Here is a tiny trained network, its code and every weight. The questions are about switching its units off for an input and a class, where a switched-off unit gives its printed mean instead of its output.

import numpy as np


def w(rows, s, z=0):
    codes = np.array(rows[::2]) - 128.0
    scale = np.full(codes.shape[1], s)
    scale[-1] = z or s
    return codes * scale


def norm(h):
    return h / np.sqrt((h * h).mean(-1, keepdims=True) + 1e-5)


def f(y):
    return np.maximum(y, 0)


def log_softmax(a):
    a = a - a.max(-1, keepdims=True)
    return a - np.log(np.exp(a).sum(-1, keepdims=True))


def net(x, mask):
    res = np.array(x, float).reshape(1, 4) / 4 @ E
    u = 0
    for l in range(3):
        y = f(norm(res) @ A[l][:, :-1].T + A[l][:, -1])
        res = res + np.where(mask[u : u + 8], y, B[l][:, -1]) @ B[l][:, :-1]
        u += 8
    return log_softmax(norm(res)[-1] @ U[:, :-1].T + U[:, -1])


A, B = {}, {}
E = w([
[157,2,65],'x0',
[110,160,247],'x1',
[63,184,85],'x2',
[192,182,82],'x3',
],0.0088)
A[0] = w([
[146,222,105,55],'0.n0',
[130,90,117,2],'0.n1',
[86,79,118,145],'0.n2',
[135,111,143,60],'0.n3',
[230,125,160,90],'0.n4',
[85,134,128,92],'0.n5',
[144,253,127,100],'0.n6',
[152,77,200,123],'0.n7',
],0.015,0.0039)
B[0] = w([
[104,214,73,202],'0.n0',
[136,178,72,143],'0.n1',
[35,93,109,194],'0.n2',
[61,93,103,134],'0.n3',
[158,136,191,197],'0.n4',
[152,254,36,157],'0.n5',
[136,220,133,254],'0.n6',
[166,168,207,209],'0.n7',
],0.0057,0.0066)
A[1] = w([
[176,103,153,57],'1.n0',
[165,122,170,95],'1.n1',
[224,105,113,168],'1.n2',
[104,100,125,36],'1.n3',
[82,11,155,252],'1.n4',
[121,204,215,156],'1.n5',
[147,29,92,95],'1.n6',
[185,141,168,131],'1.n7',
],0.012,0.0034)
B[1] = w([
[224,69,143,145],'1.n0',
[165,4,230,157],'1.n1',
[38,73,151,175],'1.n2',
[72,219,145,136],'1.n3',
[172,179,22,224],'1.n4',
[64,87,60,254],'1.n5',
[160,118,1,188],'1.n6',
[142,94,231,174],'1.n7',
],0.0058,0.0077)
A[2] = w([
[41,133,170,129],'2.n0',
[151,57,108,20],'2.n1',
[191,254,90,252],'2.n2',
[139,169,126,86],'2.n3',
[156,68,104,254],'2.n4',
[65,130,142,159],'2.n5',
[41,84,87,179],'2.n6',
[104,74,136,130],'2.n7',
],0.017,0.0054)
B[2] = w([
[238,180,120,181],'2.n0',
[80,219,165,150],'2.n1',
[2,122,183,250],'2.n2',
[91,157,112,149],'2.n3',
[90,49,131,195],'2.n4',
[224,162,176,171],'2.n5',
[217,112,88,204],'2.n6',
[91,141,128,151],'2.n7',
],0.009,0.012)
U = w([
[127,118,119,3],'0',
[208,180,80,106],'1',
[143,32,197,138],'2',
[119,50,6,165],'3',
[103,66,144,87],'4',
[40,209,137,202],'5',
[172,180,229,106],'6',
[139,102,167,38],'7',
],0.019,0.013)

Each question gives the input, the list of numbers given to net, and the class t.
The units are the neurons (one row each of A and B). Each row of codes is followed by its name. A weight is (code - 128) times the scale printed after its matrix; where a second scale follows, it is the last column's (A, B and U).
mask holds one flag per neuron, layer by layer. A switched-off neuron (its flag False) gives its mean, the last column of its row in B, instead of its output. The means were averaged over made-up inputs and are rounded, as every weight is.
A unit's drop is (log p(t) with every unit on - log p(t) with that unit switched off) / (log p(t) with every unit on - log p(t) with every unit switched off).
The circuit of an input: a set's keep is (log p(t) with only the set's units on - log p(t) with every unit switched off) / (log p(t) with every unit on - log p(t) with every unit switched off). Starting from the 12 units with the biggest drops (on a tie, the unit counted first), units are removed one at a time, each time the one whose removal leaves the highest keep (on an exact tie, the one counted first), for as long as the keep stays at least 0.8.
circuit, biggest first: the units of the circuit, biggest drop first
most important unit: the unit with the biggest drop
k most important neurons: the k neurons with the biggest drops, biggest first
k most important neurons of layer l: the k neurons of layer l with the biggest drops, biggest first
drop of u: that unit's drop, to one decimal
input [7,6,8,2], class 1: 3 most important neurons => [0.n5, 1.n6, 2.n6]
input [4,2,-3,-7], class 3: circuit, biggest first => [1.n4]
input [-5,8,2,-6], class 6: circuit, biggest first => [2.n0, 2.n5]
input [5,8,3,5], class 2: 2 most important neurons => [1.n1, 0.n0]
input [3,1,2,-8], class 3: 2 most important neurons => [1.n4, 0.n6]
input [5,-1,-5,6], class 2: 2 most important neurons of layer 0 => [0.n4, 0.n2]
input [3,7,0,7], class 2: 2 most important neurons of layer 1 => [1.n1, 1.n7]
input [1,-1,-1,-7], class 3: 2 most important neurons => [1.n4, 0.n6]
input [-7,7,-2,-5], class 6: 2 most important neurons => [2.n0, 2.n2]
input [-1,-8,0,5], class 5: 2 most important neurons of layer 1 => [1.n5, 1.n6]
input [2,-3,3,8], class 5: drop of 2.n2 => 0.2
input [4,-1,-3,6], class 2: drop of 2.n4 => 0.1
input [-5,1,0,-5], class 6: 2 most important neurons of layer 1 => [1.n4, 1.n5]
input [6,3,6,-8], class 3: drop of 2.n2 => -0.1
input [-1,-5,-6,7], class 2: most important unit => 0.n4
input [0,-8,2,8], class 5: 2 most important neurons of layer 2 => [2.n2, 2.n6]
